Below is a small trained network, with its code and all its weights. Each question gives an input and a class and asks what happens when units are switched off, that is, made to give their printed mean instead of their output.

import numpy as np


def w(rows, s, z=0):
    codes = np.array(rows[::2]) - 128.0
    scale = np.full(codes.shape[1], s)
    scale[-1] = z or s
    return codes * scale


def norm(h):
    return h / np.sqrt((h * h).mean(-1, keepdims=True) + 1e-5)


def f(y):
    return np.maximum(y, 0)


def log_softmax(a):
    a = a - a.max(-1, keepdims=True)
    return a - np.log(np.exp(a).sum(-1, keepdims=True))


def net(x, mask):
    res = np.array(x, float).reshape(1, 5) / 4 @ E
    u = 0
    for l in range(3):
        y = f(norm(res) @ A[l][:, :-1].T + A[l][:, -1])
        res = res + np.where(mask[u : u + 5], y, B[l][:, -1]) @ B[l][:, :-1]
        u += 5
    return log_softmax(norm(res)[-1] @ U[:, :-1].T + U[:, -1])


A, B = {}, {}
E = w([
[107,168,237,87,38,115,91],'x0',
[127,1,41,137,69,143,130],'x1',
[64,33,146,154,124,244,137],'x2',
[252,36,132,91,165,91,47],'x3',
[68,228,107,104,173,148,47],'x4',
],0.0057)
A[0] = w([
[254,173,32,205,196,15,164,59],'L0N0',
[195,172,34,104,249,114,132,116],'L0N1',
[21,136,123,201,23,103,137,5],'L0N2',
[50,155,84,96,134,93,138,16],'L0N3',
[67,204,132,145,91,113,60,29],'L0N4',
],0.0047,0.0011)
B[0] = w([
[132,184,171,117,125,173,77,254],'L0N0',
[83,117,147,118,112,215,159,232],'L0N1',
[101,114,132,109,137,64,171,204],'L0N2',
[36,144,143,193,145,99,124,169],'L0N3',
[93,58,188,106,253,102,161,196],'L0N4',
],0.0069,0.0039)
A[1] = w([
[149,155,62,103,157,149,125,61],'L1N0',
[103,159,109,87,180,74,70,146],'L1N1',
[241,77,61,203,201,180,204,250],'L1N2',
[231,2,137,26,155,197,92,175],'L1N3',
[31,199,127,127,46,103,137,75],'L1N4',
],0.0058,0.0018)
B[1] = w([
[103,163,171,68,78,121,137,147],'L1N0',
[116,46,104,91,52,223,147,178],'L1N1',
[151,125,105,72,95,162,82,223],'L1N2',
[172,2,38,180,232,95,85,254],'L1N3',
[146,92,41,91,204,166,122,195],'L1N4',
],0.0095,0.006)
A[2] = w([
[116,146,254,83,154,134,145,71],'L2N0',
[162,58,110,165,105,163,55,159],'L2N1',
[152,151,125,108,103,81,69,88],'L2N2',
[145,133,110,62,96,147,101,255],'L2N3',
[62,115,141,115,97,125,105,76],'L2N4',
],0.0085,0.0027)
B[2] = w([
[211,255,174,79,101,169,56,168],'L2N0',
[249,50,87,131,109,136,124,254],'L2N1',
[118,118,83,149,78,121,119,141],'L2N2',
[191,190,175,193,136,65,187,201],'L2N3',
[114,184,129,119,185,157,148,154],'L2N4',
],0.0085,0.0073)
U = w([
[235,22,86,140,147,139,82,190],'0',
[166,248,180,90,141,172,129,184],'1',
[192,140,163,135,80,39,103,85],'2',
[101,75,131,126,64,139,178,93],'3',
[87,129,162,225,83,85,67,2],'4',
[123,107,144,131,100,41,156,67],'5',
[46,141,84,108,187,168,169,172],'6',
[97,110,154,164,93,91,84,45],'7',
],0.013,0.0057)

Each question gives the input, the list of numbers given to net, and the class t.
The units are the neurons (one row each of A and B). Each row of codes is followed by its name. A weight is (code - 128) times the scale printed after its matrix; where a second scale follows, it is the last column's (A, B and U).
mask holds one flag per neuron, layer by layer. A switched-off neuron (its flag False) gives its mean, the last column of its row in B, instead of its output. The means were averaged over made-up inputs and are rounded, as every weight is.
A unit's drop is (log p(t) with every unit on - log p(t) with that unit switched off) / (log p(t) with every unit on - log p(t) with every unit switched off).
The circuit of an input: a set's keep is (log p(t) with only the set's units on - log p(t) with every unit switched off) / (log p(t) with every unit on - log p(t) with every unit switched off). Starting from the 12 units with the biggest drops (on a tie, the unit counted first), units are removed one at a time, each time the one whose removal leaves the highest keep (on an exact tie, the one counted first), for as long as the keep stays at least 0.8.
circuit, biggest first: the units of the circuit, biggest drop first
unit that matters most: the unit with the biggest drop
k most important neurons: the k neurons with the biggest drops, biggest first
top k neurons in layer l: the k neurons of layer l with the biggest drops, biggest first
drop when u is switched off: that unit's drop, to one decimal
input [0,0,6,-3,-1], class 3: 2 most important neurons : (L1N3 L0N0)
input [7,3,-8,-2,2], class 1: top 2 neurons in layer 2 : (L2N1 L2N4)
input [-2,-3,-6,-6,2], class 6: unit that matters most : L1N4
input [-2,8,-3,-6,0], class 6: 2 most important neurons : (L1N3 L2N1)
input [3,1,-4,0,0], class 2: 4 most important neurons : (L1N3 L2N3 L0N1 L1N1)
input [3,1,0,-5,-4], class 6: 3 most important neurons : (L2N1 L1N3 L1N4)
input [-3,4,3,-5,3], class 6: circuit, biggest first : (L1N3 L2N1)
input [-3,-4,2,-3,-8], class 3: 2 most important neurons : (L1N3 L1N4)
input [-7,0,-6,-1,-5], class 1: circuit, biggest first : (L1N3 L0N0 L2N1)
input [8,4,-7,-3,4], class 1: 2 most important neurons : (L1N3 L2N3)
input [5,0,-8,-1,-1], class 1: top 2 neurons in layer 1 : (L1N3 L1N2)
input [-5,-6,5,-6,-6], class 6: top 3 neurons in layer 2 : (L2N1 L2N3 L2N0)
input [-7,3,1,-6,2], class 6: drop when L1N3 is switched off : 0.4
input [6,1,6,-5,-3], class 6: drop when L2N1 is switched off : 0.2
input [-5,-4,-3,-6,-6], class 6: circuit, biggest first : (L2N1)
input [0,-2,-8,2,-3], class 1: drop when L1N3 is switched off : 0.9
